Below are the code and all the weights of a small trained network. Each question names an input and a target symbol and asks about switching units off, where a switched-off unit gives its printed mean instead of its output.

import numpy as np


def w(rows, s, z=0):
    codes = np.array(rows[::2]) - 128.0
    scale = np.full(codes.shape[1], s)
    scale[-1] = z or s
    return codes * scale


def norm(h):
    return h / np.sqrt((h * h).mean(-1, keepdims=True) + 1e-5)


def f(y):
    return y / 2 * (1 + np.tanh(0.7978845608 * (y + 0.044715 * y**3)))


def softmax(a):
    e = np.exp(a - a.max(-1, keepdims=True))
    return e / e.sum(-1, keepdims=True)


def log_softmax(a):
    a = a - a.max(-1, keepdims=True)
    return a - np.log(np.exp(a).sum(-1, keepdims=True))


def net(x, mask):
    ids = ['ΔΞαβεζηθλμπστφψω'.index(c) for c in x.split()]
    T = len(ids)
    res = E[ids] + P[:T]
    q, k, v = (norm(res) @ M[0].T for M in (Q, K, V))
    z = softmax(np.where(np.tri(T) > 0, q @ k.T / 2**0.5, -1e9)) @ v
    res = res + np.where(mask[0], z, O[0][:, -1]) @ O[0][:, :-1]
    y = f(norm(res) @ A[0][:, :-1].T + A[0][:, -1])
    res = res + np.where(mask[1:13], y, B[0][:, -1]) @ B[0][:, :-1]
    return log_softmax(norm(res)[-1] @ U[:, :-1].T + U[:, -1])


Q, K, V, O, A, B = {}, {}, {}, {}, {}, {}
E = w([
[132,96,133,161],'Δ',
[102,182,100,173],'Ξ',
[183,46,91,185],'α',
[73,31,42,113],'β',
[200,89,83,210],'ε',
[54,21,87,131],'ζ',
[41,102,143,195],'η',
[197,75,118,224],'θ',
[17,56,113,163],'λ',
[137,187,63,181],'μ',
[154,19,142,221],'π',
[1,110,72,164],'σ',
[171,108,140,235],'τ',
[157,70,57,143],'φ',
[98,136,147,201],'ψ',
[99,18,153,229],'ω',
],0.01)
P = w([
[141,254,151,32],'0',
[90,34,105,197],'1',
[121,36,86,195],'2',
[121,43,62,208],'3',
[250,43,169,237],'4',
[189,85,152,201],'5',
[192,70,129,232],'6',
[180,62,121,241],'7',
[165,65,120,221],'8',
[160,72,106,246],'9',
],0.0095)
Q[0] = w([
[114,217,124,62],'H1',
[88,146,35,254],'H1',
],0.0049)
K[0] = w([
[164,14,76,249],'H1',
[245,227,242,3],'H1',
],0.0045)
V[0] = w([
[62,104,1,120],'H1',
[250,113,71,94],'H1',
],0.017)
O[0] = w([
[55,241,203,221,3],'H1',
[96,99,249,70,225],'H1',
],0.017,0.005)
A[0] = w([
[39,227,97,144,29],'N1',
[140,152,91,138,130],'N2',
[74,33,133,149,141],'N3',
[140,164,164,53,177],'N4',
[151,113,61,231,120],'N5',
[51,193,198,109,1],'N6',
[129,60,186,177,123],'N7',
[113,56,131,22,158],'N8',
[85,126,251,207,144],'N9',
[100,113,116,130,105],'N10',
[162,79,164,34,61],'N11',
[163,74,187,167,165],'N12',
],0.017,0.0056)
B[0] = w([
[160,115,203,192,158],'N1',
[119,122,158,113,142],'N2',
[175,223,138,66,202],'N3',
[84,153,122,79,157],'N4',
[103,212,192,63,212],'N5',
[226,84,8,92,143],'N6',
[90,159,77,82,192],'N7',
[161,159,176,209,253],'N8',
[19,21,72,61,205],'N9',
[183,110,118,144,127],'N10',
[99,178,133,209,224],'N11',
[94,201,133,125,201],'N12',
],0.013,0.014)
U = w([
[165,90,120,191,142],'Δ',
[121,231,152,11,2],'Ξ',
[93,141,196,80,58],'α',
[59,116,111,206,163],'β',
[160,148,254,126,72],'ε',
[77,159,113,202,142],'ζ',
[103,223,17,148,118],'η',
[132,113,212,75,225],'θ',
[130,153,99,194,147],'λ',
[155,156,99,50,94],'μ',
[117,42,144,45,174],'π',
[83,208,95,209,51],'σ',
[169,40,148,141,166],'τ',
[103,133,124,65,195],'φ',
[154,118,48,122,155],'ψ',
[98,66,63,200,220],'ω',
],0.013,0.0076)

Each question gives the input, a string of symbols that net reads in full, and the target symbol t.
The units are the heads (2 rows each of Q, K, V and O) and the neurons (one row each of A and B). Each row of codes is followed by its name. A weight is (code - 128) times the scale printed after its matrix; where a second scale follows, it is the last column's (O, A, B and U).
mask holds one flag per unit, heads first, then neurons. A switched-off unit (its flag False) gives its mean, the last column of its rows in O or B, instead of its output. The means were averaged over made-up inputs and are rounded, as every weight is.
A unit's drop is (log p(t) with every unit on - log p(t) with that unit switched off) / (log p(t) with every unit on - log p(t) with every unit switched off).
The circuit of an input: a set's keep is (log p(t) with only the set's units on - log p(t) with every unit switched off) / (log p(t) with every unit on - log p(t) with every unit switched off). Starting from the 12 units with the biggest drops (on a tie, the unit counted first), units are removed one at a time, each time the one whose removal leaves the highest keep (on an exact tie, the one counted first), for as long as the keep stays at least 0.8.
circuit, biggest first: the units of the circuit, biggest drop first
most important unit: the unit with the biggest drop
k most important neurons: the k neurons with the biggest drops, biggest first
drop when u is switched off: that unit's drop, to one decimal
input φ η ζ β, target π: 3 most important neurons -> [N9, N6, N11]
input β ω φ α β Ξ θ η, target ω: circuit, biggest first -> [H1, N9, N6, N5]
input Ξ β λ β ω, target Ξ: most important unit -> N5
input φ θ η θ τ θ λ η λ λ, target π: circuit, biggest first -> [H1, N9, N6]
input η φ λ π η μ π α φ η, target η: 2 most important neurons -> [N8, N5]
input η σ ω Ξ, target η: 3 most important neurons -> [N5, N8, N11]
input θ ψ θ β, target ε: 3 most important neurons -> [N8, N9, N11]
input η θ β π, target η: 2 most important neurons -> [N5, N8]
input θ ε θ, target ε: 2 most important neurons -> [N8, N9]
input ζ μ β, target β: circuit, biggest first -> [H1, N9, N3]
input η β θ α η ζ ζ Ξ, target η: 2 most important neurons -> [N8, N5]
input θ η η, target ε: 4 most important neurons -> [N8, N9, N11, N5]
input φ β α ψ Ξ η Δ φ, target π: circuit, biggest first -> [H1, N9]
input ζ σ ζ θ φ β, target β: 3 most important neurons -> [N9, N1, N3]
input θ θ μ Ξ η ε ω λ ψ, target ε: most important neuron -> [N8]
input β α λ ψ σ μ, target ω: 2 most important neurons -> [N9, N6]
input β τ θ φ ω Δ λ λ ψ, target ω: circuit, biggest first -> [H1, N9, N6, N3]
input η θ θ θ μ, target η: 4 most important neurons -> [N8, N3, N5, N1]
input ζ η π α ψ θ β φ φ Ξ, target β: drop when N6 is switched off -> 0.0
input φ θ θ Ξ ψ ε π σ τ θ, target π: drop when N9 is switched off -> 0.4
input Ξ μ η, target Ξ: drop when N8 is switched off -> 0.2
